Below are the code and all the weights of a small trained network. Each question names an input and a class and asks about switching units off, where a switched-off unit gives its printed mean instead of its output.

import numpy as np


def w(rows, s, z=0):
    codes = np.array(rows[::2]) - 128.0
    scale = np.full(codes.shape[1], s)
    scale[-1] = z or s
    return codes * scale


def f(y):
    return y / 2 * (1 + np.tanh(0.7978845608 * (y + 0.044715 * y**3)))


def log_softmax(a):
    a = a - a.max(-1, keepdims=True)
    return a - np.log(np.exp(a).sum(-1, keepdims=True))


def net(x, mask):
    res = np.array(x, float).reshape(1, 3) / 4 @ E
    y = f(res @ A[0][:, :-1].T + A[0][:, -1])
    res = res + np.where(mask, y, B[0][:, -1]) @ B[0][:, :-1]
    return log_softmax(res[-1] @ U[:, :-1].T + U[:, -1])


A, B = {}, {}
E = w([
[35,106,33,85,187,233],'x0',
[163,57,166,50,47,157],'x1',
[12,30,120,165,124,41],'x2',
],0.011)
A[0] = w([
[141,157,183,90,57,61,52],'N0',
[187,185,98,55,94,138,90],'N1',
[212,120,121,146,115,89,6],'N2',
[138,170,94,207,220,97,213],'N3',
[118,75,81,75,124,187,47],'N4',
[113,155,143,176,224,139,67],'N5',
[149,225,128,49,129,205,155],'N6',
[178,121,144,129,171,190,51],'N7',
[161,136,145,137,67,110,152],'N8',
[61,76,156,129,157,89,176],'N9',
[145,198,155,156,118,24,82],'N10',
[127,130,87,71,179,193,59],'N11',
[139,50,160,17,65,162,138],'N12',
[101,109,83,61,199,176,98],'N13',
[137,84,163,28,103,142,179],'N14',
[91,114,153,134,211,67,151],'N15',
[148,156,198,60,144,197,108],'N16',
[105,24,96,178,117,114,74],'N17',
[62,11,161,75,115,84,123],'N18',
[54,147,160,14,169,143,83],'N19',
[160,231,92,176,115,173,155],'N20',
[183,127,139,92,183,196,61],'N21',
[130,32,144,97,42,164,65],'N22',
[145,154,114,111,125,146,14],'N23',
[115,135,59,170,133,171,131],'N24',
[71,127,131,94,128,170,52],'N25',
[210,154,99,43,187,122,121],'N26',
],0.011,0.0015)
B[0] = w([
[125,119,94,198,26,178,216],'N0',
[159,127,88,151,166,56,198],'N1',
[136,87,129,189,87,119,185],'N2',
[1,173,227,34,173,188,220],'N3',
[110,63,145,166,105,191,193],'N4',
[106,102,180,57,145,197,186],'N5',
[121,91,96,117,173,79,225],'N6',
[156,109,111,163,150,96,166],'N7',
[107,124,131,135,86,147,185],'N8',
[169,119,81,106,175,71,221],'N9',
[94,146,141,183,40,164,222],'N10',
[115,57,129,165,88,130,201],'N11',
[46,246,188,58,134,205,229],'N12',
[133,102,134,180,68,168,217],'N13',
[60,211,194,73,172,164,197],'N14',
[138,178,114,106,191,95,200],'N15',
[158,97,139,128,187,103,194],'N16',
[194,113,96,147,139,31,215],'N17',
[187,103,80,149,209,96,247],'N18',
[144,79,125,176,61,134,180],'N19',
[132,153,103,94,160,83,197],'N20',
[156,132,100,148,140,101,185],'N21',
[106,189,137,82,208,148,210],'N22',
[148,114,130,132,124,99,143],'N23',
[113,173,128,165,68,187,182],'N24',
[150,64,93,209,61,149,172],'N25',
[164,87,146,136,201,78,189],'N26',
],0.0084,0.013)
U = w([
[70,197,182,47,150,158,250],'0',
[199,116,95,148,180,5,67],'1',
[133,102,135,229,4,155,7],'2',
],0.014,0.002)

Each question gives the input, the list of numbers given to net, and the class t.
The units are the neurons (one row each of A and B). Each row of codes is followed by its name. A weight is (code - 128) times the scale printed after its matrix; where a second scale follows, it is the last column's (A, B and U).
mask holds one flag per neuron, in row order. A switched-off neuron (its flag False) gives its mean, the last column of its row in B, instead of its output. The means were averaged over made-up inputs and are rounded, as every weight is.
A unit's drop is (log p(t) with every unit on - log p(t) with that unit switched off) / (log p(t) with every unit on - log p(t) with every unit switched off).
most important unit: the unit with the biggest drop
top k neurons: the k neurons with the biggest drops, biggest first
drop of u: that unit's drop, to one decimal
input [-6,8,-7], class 0: most important unit : N12
input [-5,4,0], class 2: top 3 neurons : [N0; N3; N2]
input [0,-8,8], class 0: top 2 neurons : [N3; N5]
input [0,-4,4], class 0: top 2 neurons : [N3; N1]
input [-3,4,4], class 0: top 3 neurons : [N12; N1; N22]
input [-2,7,-8], class 1: top 2 neurons : [N1; N3]
input [-7,7,1], class 0: top 2 neurons : [N12; N22]
input [0,6,7], class 1: top 4 neurons : [N18; N17; N3; N9]
input [-5,5,-7], class 1: top 2 neurons : [N1; N3]
input [-6,-4,-5], class 2: top 2 neurons : [N10; N18]
input [-7,-3,5], class 2: drop of N10 : 0.6
input [7,-2,8], class 1: drop of N17 : 0.3
input [-4,-5,2], class 0: drop of N3 : 0.1
input [-4,-2,3], class 2: most important unit : N10
